[ 17  -9  -9 -23  16 -19  26 -21 -16  29  -4  -1   0 -17  28  17 -30 -16
   6 -34  -2 -27 -66  -2   6  46 -52  10  36 -32  10 -46] => E
[  1  27 -16   5   7 -35  60  19 -43  18  -5  -9  27  -3 -75  22  18  47
  14  31  11 -36  51 -55  -6 -22 -40  21  -4 -15  -1  15] => K
[-51  16  -6   6  -6 -39  -4  -3 -47 -11 -36   8   8  24  17 -27   4  37
  13 -17 -25  17  29 -57  15  -3  19  24  22  14 -65  36] => D
[-15  -3  61 -40 -15  -2   0  -3  64 -10  -8  43  28  22 -40  -7  34 -10
  -2  21  83 -12   4 -17 -32 -36 -46 -53  10  15  39 -30] => K
[ -6   2 -18   4  29 -19   1 -51   6  -5 -55 -20  26   4  38 -16  29  -7
 -32 -53  33  37 -14  58 -22 -40 -15  15   0  53  86   0] => F
[-23  25 -20  41  -4 -14  -8 -22 -37 -19  29 -24  19 -28 -41 -48 -45 -27
 -46 -21  58  42  54 -35  11  21  26  63  10   2  -9  24] => P
[-45 -10  79 -20 -57   1  12  -2  28 -29  -2  37  -7  53 -18   7  23 -19
  31  19  71 -28  -8 -36 -39 -27 -18 -29  17  -8  56 -34] => A
[  8  48 -12  26  20 -40  47   2 -29  19  16 -19  10   4 -38   9  13  37
   8  37  21 -28  32 -29 -10 -14 -28  31  -3 -18 -19  14] => P
[-37  17 -37  32   8  -4 -10  -8  -9  -6  33 -13  -5 -26  -7 -63 -40 -24
 -63 -15  41  57  54 -15  12  33  -3  53  26  13 -39  25] => B
[ 14  43 -10  51  21 -19  45  14 -27  -4  12 -15  24  13 -45  18   6  12
  23  43  17 -23  45 -27   4 -46 -23  43  -3  -1   2  19] => G
[ 35  26 -57  29  24 -18  29 -22 -22  58 -10 -18 -39  -2  64  30 -40   1
  23 -23  14 -10 -29 -27  20  -4 -18   6  54 -73  13  -6] => F
[-30  -6 -33  10 -10 -21 -10  -8 -23 -23  27 -22   0 -17 -26 -48 -47 -22
 -38 -25  46  48  31 -61  24  35  -6  81  61  27 -21  23] => D
[  2  40  -6  18   4 -19  73  15 -30  14  -1 -27  -7 -11 -17  34   7  23
   0  24  19 -42  27 -17 -23 -15 -34   3 -14   8  27  22] => N
[ 22  24  38  -2  16 -22  -7  -2  63 -18   4  27  46 -59 -67  -7 -16 -10
 -24  21  17   7  10 -14  14  -4 -50 -41 -39   6  44 -41] => G
[ 73  50  33  -8  -2 -18   9   7  76   3  26   6  17 -79 -30  14 -35  -1
 -12  26  22  -7  -2 -30   9  32 -81 -56 -33 -10  22 -42] => N
[ 52  15 -49  10  33 -19  19 -10 -17  34 -11 -24 -29 -12  49  22 -32 -18
   2 -35   3 -24 -47 -13  10  13 -29   6  65 -16   3  -1] => N
[ 74  18   3  -7   9 -13 -12 -18  85 -19  -1  23  22 -52 -31  -8 -16   3
  -8   0  12  40  -2 -17  23  37 -68 -34 -12 -55  47 -59] => A
[ 22  44 -35   9  13 -32  37  -9 -34  32 -13 -22  -9   9   6  13  13  21
   1  29  28 -21  42 -16   4 -24 -34  20  -9 -40 -16   3] => F
[ 25  -7 -21 -18  35   0   4 -12   8  34 -15 -10 -30  19  50   6 -36 -16
  16 -43  15 -17 -57 -16  -2 -25  -2   7  55 -48  33 -34] => A
[ 29   6 -11   3  20 -17   0 -32 -14 -29 -42  -7  15  16  38 -18  31  12
  -5 -42  30  11   4  30 -24 -55   5  -9   2  32  77  -4] => A
[ -3  10  -9 -12  35 -36   5 -46 -14  -7 -38  14  -6 -13  59  15   5  10
  15 -47  63  11  14  41  -6 -54  -4 -28  39  11  21   2] => D
[  0  63  15  42  12 -23  70  25  -7  18   7 -13  13  -1 -32  22  -5  32
  25  41  13 -27  27 -42 -14 -40 -49  46 -29 -10  28   2] => G
[-14  35  -9 -19  33 -37   4  -9 -14  11 -48  12   9 -14   7 -21  -6  26
  -5   3 -16   5  33 -49   9 -10 -12 -18   0  17 -63   9] => K
[-12  44   2  10   6 -46  69  15 -35  16   0 -17  -2 -12 -37  41  -2  26
  28  34  22 -55  38 -27  -5  -9 -39  -8  13  10  23  13] => N
[  5 -21  35 -47 -39 -18  14  -7  38 -33   6  19  14  14   0 -20  20  30
   8  -8  89 -15 -10 -45 -16   0 -41 -36  30  12   4 -49] => A
[ 11  15 -14  -1  47 -21   8 -28  -8  45   4  -2   8  -6   6   5 -23 -11
   1 -36  12 -19 -53   3  -5   8 -17  12  37 -38 -20 -13] => P
[ -7   3 -37  -5 -14 -12 -21  -3 -53 -11   7 -35 -19  -5  12 -54 -52 -22
 -40 -31  58  41  46 -56  21  14  17  80  43  11 -25  12] => D
[ -1  41  -5   1  29 -24  48  -5  -7  15   6 -15  -4  13   3  15  -8   9
 -10  38  27 -14  28 -34  -9 -27 -50  31  -8 -40 -39 -13] => E
[-13  43  14 -19  13 -33  66   9 -16   8   2 -25  12 -13 -21  19  -7  43
   1  29  36 -36  21 -13 -14 -16 -53  14 -18   0   1  -2] => H
[-26  16 -24  32 -17   1 -26  13 -68  12  -8 -41 -19  42  -3 -65 -28 -40
 -36 -21  32  51  53 -27 -13 -35  34 114   5  17  43  18] => G
[-29  23   0 -28  25 -36  52  14   2  14 -10 -30   7   4 -35  15   0  38
  -5  35  -9 -21  -1 -16  -7   0 -58  36  -1  10 -11  -2] => H
[ 44   2  15 -13  -4 -20  -7 -10  69 -21  -1  30  31 -55 -36  17  -7  23
   2   3   4  28  -3 -26  29  34 -61 -30  -6 -42  -7 -35] => D
[-36  26  74  -6 -42 -28  26  -3  32 -10  24  39  29  22 -47 -14  20   4
   4  20  95 -40 -15 -51 -31   8 -49 -27  16 -12  38 -29] => P
[ 27  24   3 -27  -1 -10  49  29   6 -11 -20 -39   8   8   5   4  12  47
 -16  39  18 -31   6 -17  -1  -8 -44  24 -25   7  12 -14] => H
[-36   8  89  -8 -62 -26  -3  -6  38 -35   2  30   8  16 -19   0  18  -8
   7  16  86 -31 -17 -42 -34 -24 -19 -26   7  16  53 -35] => P
[-28   6 -25  24  10  -9 -29 -36 -23  -4  20 -27   3 -17 -29 -51 -42 -42
 -50 -27  37  66  28 -16   0  29  18  65  25  19 -23  16] => P
[ 38   8 -37  28  28 -17  11 -27  28 -30 -39 -17   2  -6  62 -16  10  16
 -39 -30  28  27 -22   9  -2 -10 -36   5  43  52  53 -13] => B
[ 34   4  -5  27  28  14  14 -24  -1  29  22  -6 -12 -14  61  33 -48 -36
  21 -25 -15 -11 -70  10  -3   0 -13  -6  28 -22  13 -12] => E
[ 11  34 -24  52  18 -43   6 -44 -28 -17 -26  10  11   7  43  -1  11  18
 -13 -40  39  21  12 -10 -15 -44 -25  -5  38   4  -3  10] => B
[ 49  64 -23  14  54 -30  37 -11 -19   8 -21 -33  26  -2 -32  -5  12  28
 -41  32  11 -20  25 -29  -5 -20 -38  28 -34 -18  -4  -5] => P
[-24  -7 -30   7  -1  -4  -9   3 -20   3   6 -24  -8 -16 -32 -52 -53 -29
 -46 -16  30  49  31 -47  21  31   1  66  26  11   2  -8] => G
[ 82  45  30  10  10  -8   5  -8  96  -8  12  31  33 -47   2  15 -24  18
  -7  32   0  18 -12 -44  22  17 -78 -68 -44 -78   8 -62] => E
[ 80  51   3  32  12 -36 -18 -19  88 -25   3   8  22 -74 -40  10 -21 -20
 -49   7 -10  41  -6 -42  10  17 -90 -24 -23 -17  34 -21] => N
[ 20  27 -21  54  35  -8   7 -27   3 -21 -40  -1   9   0  35  -8   1 -18
  -5 -30  39  38  16  39  -1 -49  -1  16  14  18  98   5] => G
[-56  29  76   5 -53 -23  30 -16   7 -25  24  37   9  21  -6  17  11  12
  30  24  93 -15  18 -26 -38 -28 -39 -40   8  -3 -12   6] => H
[-23   9 -38  28  -9   7 -10 -17   1 -10 -13 -39  -2 -12   7 -49 -29 -37
 -65 -26  39  69  39 -11  12  12  11  83  -5   2  44  14] => F
[ -3  41  -3  -1  40 -18  42  -6  -8   0 -41 -22  11  33 -25   3  34   9
 -32  32  27 -31  17  -3 -20 -31 -24  40 -19 -16  19  -4] => P
[ 22  27 -19  21  29 -38  38  -9 -17 -13  13 -17  38 -37 -46  14   7  47
  -5  21  19 -26  35 -17  13 -10  -9  -7 -11   3 -31  13] => P
[ -1  30 -17  13  24 -37  55 -14 -39   3  22 -15  25  -1 -44  20  -2  15
  -1  37   9 -21  31 -37   1   7 -57  25   3 -14 -42   0] => E
[ 14  36  -1  16  16 -18  45  18 -32  14 -12 -25  10  22 -29  16   5  25
  17  41   7 -26  30 -36  -7 -41 -28  38 -17   5  -4  -4] => G
[-28  11  53  -4 -60 -29  32 -10  31 -19   3  34   9  17   0  14  17  11
  23  26  95 -44  -8 -65  -4  -4 -46 -55  29  -7  28 -29] => F
[-35  40   6   4  -4 -41  13 -10 -27   4 -42  -2  41  14  21 -25  17  50
  10  -3 -31  -5  14 -53  13  -1  -4   6 -26  19 -77  17] => F
[-56 -17  -8  19 -17  15 -22  -6 -10 -12  19 -25   3  27  11 -59 -23 -40
 -49 -32  32  68  29  -6 -13 -13  29  90   6   8   1  17] => E
[-18  25   0 -12  13 -17  71  18 -24  11  -9 -14  10 -17  -3   7  12  48
 -16  20  14 -52  11 -10 -11  14 -44  13 -18  10 -37  -9] => B
[-83  34  30  11   1 -32  20   7 -22  11 -46  18   9  17  27 -23   9  34
  -8 -14 -40 -13  -8 -27 -21  -4  -3   0 -13  24 -13  12] => B
[ 29  12  -9  -4  26   5  26 -10  -6   9 -18 -24 -19   0  60  14 -26 -17
 -13 -22  14 -25 -66  17  -8  -5 -23   6  28   8  59  -6] => H
[-37  11  81 -21 -44 -16  14 -14  45 -35  27  40   8   7 -12  10  -1 -11
   3  27 107 -26 -10 -29 -26 -18 -49 -71  22   9  18 -20] => H
[ 33  19 -14 -34  41 -22  26  -8 -16  36 -13 -33   0  19  54  11 -40  14
   6 -31  28 -42 -69 -28  -1 -21 -38  12  55 -11 -13 -27] => H
[ 94  44   7 -15  13 -24   1  -5  84   3  -1  23  28 -70 -17   0 -19  24
  -2   9  56  19  19 -37  19   2 -85 -46 -11 -42  24 -55] => K
[ 14  -1 -58  40  29 -36   8 -39 -16  28   6   1   3 -28  13  24 -33  -9
  23 -36  -8   2 -33  -9  40  21 -11 -12  75 -30   5  13] => F
[ 13 -10 -29   6  16 -22  39 -32  -2  34   9  -7   1 -43  -3  42 -40  -1
  11 -23   8 -23 -56 -28  20  37 -42 -21  47 -26  11 -20] => F
[-65  32  38 -32   3 -31  35  18 -24  11 -44 -14   7  48  11 -17   0  49
   5   9   2 -25   3 -82 -21 -37 -10  28  -2  37 -18   3] => D
[ 18  33  -2  28  21 -33  18 -17  -8 -16 -37   5  10  -6  47  -2   2  12
  10 -29  49  -3   6   2  -3 -61 -12   2  14  19  51  -9] => G
[  2  24  -1 -10   7 -21  48  19 -24  24   5 -16   0  14 -25  14  -4  37
  37  21  -4 -38  14 -42  -6 -10 -25  27  -3 -36  -9 -12] => A
